Here is a tiny trained network, its code and every weight. The questions are about switching its units off for an input and a class, where a switched-off unit gives its printed mean instead of its output.

import numpy as np


def w(rows, s, z=0):
    codes = np.array(rows[::2]) - 128.0
    scale = np.full(codes.shape[1], s)
    scale[-1] = z or s
    return codes * scale


def f(y):
    return np.maximum(y, 0)


def log_softmax(a):
    a = a - a.max(-1, keepdims=True)
    return a - np.log(np.exp(a).sum(-1, keepdims=True))


def net(x, mask):
    res = np.array(x, float).reshape(1, 8) / 4 @ E
    y = f(res @ A[0][:, :-1].T + A[0][:, -1])
    res = res + np.where(mask, y, B[0][:, -1]) @ B[0][:, :-1]
    return log_softmax(res[-1] @ U[:, :-1].T + U[:, -1])


A, B = {}, {}
E = w([
[115,134,130,139,121,124,127],'x0',
[114,1,58,166,71,161,110],'x1',
[162,112,132,133,150,133,133],'x2',
[139,111,142,149,144,100,124],'x3',
[118,133,127,129,119,128,126],'x4',
[29,127,167,136,236,192,61],'x5',
[163,85,240,109,73,139,108],'x6',
[144,116,132,130,145,122,129],'x7',
],0.012)
A[0] = w([
[185,153,147,139,57,91,216,181],'neuron 0',
[156,135,57,152,109,132,92,153],'neuron 1',
[105,145,207,127,145,162,117,108],'neuron 2',
[175,130,24,120,90,95,112,148],'neuron 3',
[48,124,140,206,175,200,112,158],'neuron 4',
[140,44,94,168,102,178,55,57],'neuron 5',
[171,214,114,128,140,97,103,72],'neuron 6',
[130,90,64,126,88,92,159,123],'neuron 7',
[152,196,136,122,141,108,128,43],'neuron 8',
[98,111,106,130,176,158,83,1],'neuron 9',
[180,157,162,130,66,106,240,16],'neuron 10',
[98,142,161,70,206,95,149,79],'neuron 11',
[104,137,213,107,120,136,48,111],'neuron 12',
[127,120,72,146,84,120,175,120],'neuron 13',
[163,98,110,116,124,129,133,151],'neuron 14',
[184,119,38,168,116,61,152,123],'neuron 15',
[122,10,146,128,80,195,114,67],'neuron 16',
[121,183,44,144,198,103,147,161],'neuron 17',
],0.011,0.0083)
B[0] = w([
[123,83,17,1,109,59,95,249],'neuron 0',
[136,111,207,177,214,118,236,180],'neuron 1',
[151,179,235,140,169,133,159,197],'neuron 2',
[82,143,144,191,142,172,181,219],'neuron 3',
[197,172,53,163,79,88,127,235],'neuron 4',
[140,143,74,115,124,73,86,207],'neuron 5',
[133,108,87,84,86,9,188,172],'neuron 6',
[50,145,175,129,146,241,199,202],'neuron 7',
[62,56,186,111,111,83,181,159],'neuron 8',
[76,74,94,95,70,96,201,157],'neuron 9',
[130,170,147,107,75,77,18,196],'neuron 10',
[143,148,161,149,150,126,90,185],'neuron 11',
[171,156,133,127,170,150,168,209],'neuron 12',
[93,89,173,199,152,136,110,191],'neuron 13',
[138,189,92,130,201,152,156,170],'neuron 14',
[114,161,163,167,181,188,151,220],'neuron 15',
[156,136,54,58,95,98,91,229],'neuron 16',
[162,101,34,99,71,29,77,210],'neuron 17',
],0.0079,0.014)
U = w([
[114,64,105,95,70,82,151,219],'0',
[168,178,135,100,75,88,52,169],'1',
[105,168,249,165,130,222,176,2],'2',
],0.012,0.00086)

Each question gives the input, the list of numbers given to net, and the class t.
The units are the neurons (one row each of A and B). Each row of codes is followed by its name. A weight is (code - 128) times the scale printed after its matrix; where a second scale follows, it is the last column's (A, B and U).
mask holds one flag per neuron, in row order. A switched-off neuron (its flag False) gives its mean, the last column of its row in B, instead of its output. The means were averaged over made-up inputs and are rounded, as every weight is.
A unit's drop is (log p(t) with every unit on - log p(t) with that unit switched off) / (log p(t) with every unit on - log p(t) with every unit switched off).
The circuit of an input: a set's keep is (log p(t) with only the set's units on - log p(t) with every unit switched off) / (log p(t) with every unit on - log p(t) with every unit switched off). Starting from the 12 units with the biggest drops (on a tie, the unit counted first), units are removed one at a time, each time the one whose removal leaves the highest keep (on an exact tie, the one counted first), for as long as the keep stays at least 0.8.
units of the circuit, in order: the units of the circuit, biggest drop first
k most important neurons: the k neurons with the biggest drops, biggest first
drop when u is switched off: that unit's drop, to one decimal
input [3,-7,6,-3,-7,-3,0,5], class 0: units of the circuit, in order -> neuron 8
input [-5,-4,-4,-6,5,-5,0,-7], class 0: units of the circuit, in order -> neuron 0; neuron 6
input [-5,-6,-1,-4,-5,-2,-2,-5], class 0: units of the circuit, in order -> neuron 8; neuron 6
input [-8,3,-1,-2,8,-7,0,-7], class 2: 3 most important neurons -> neuron 7; neuron 15; neuron 3
input [-3,2,-3,1,6,0,-6,6], class 2: 2 most important neurons -> neuron 0; neuron 16
input [-7,-1,-7,-4,2,7,6,3], class 2: 2 most important neurons -> neuron 0; neuron 2
input [3,3,1,1,-2,-1,0,-7], class 2: 2 most important neurons -> neuron 17; neuron 0
input [6,8,1,3,-7,-5,0,0], class 2: 2 most important neurons -> neuron 7; neuron 15
input [7,-4,1,-1,-1,-8,0,-6], class 0: 3 most important neurons -> neuron 0; neuron 6; neuron 8
input [-3,5,2,1,-3,4,1,-3], class 1: drop when neuron 7 is switched off -> 0.2
input [7,-6,6,3,-3,-7,-2,2], class 0: drop when neuron 6 is switched off -> 0.4
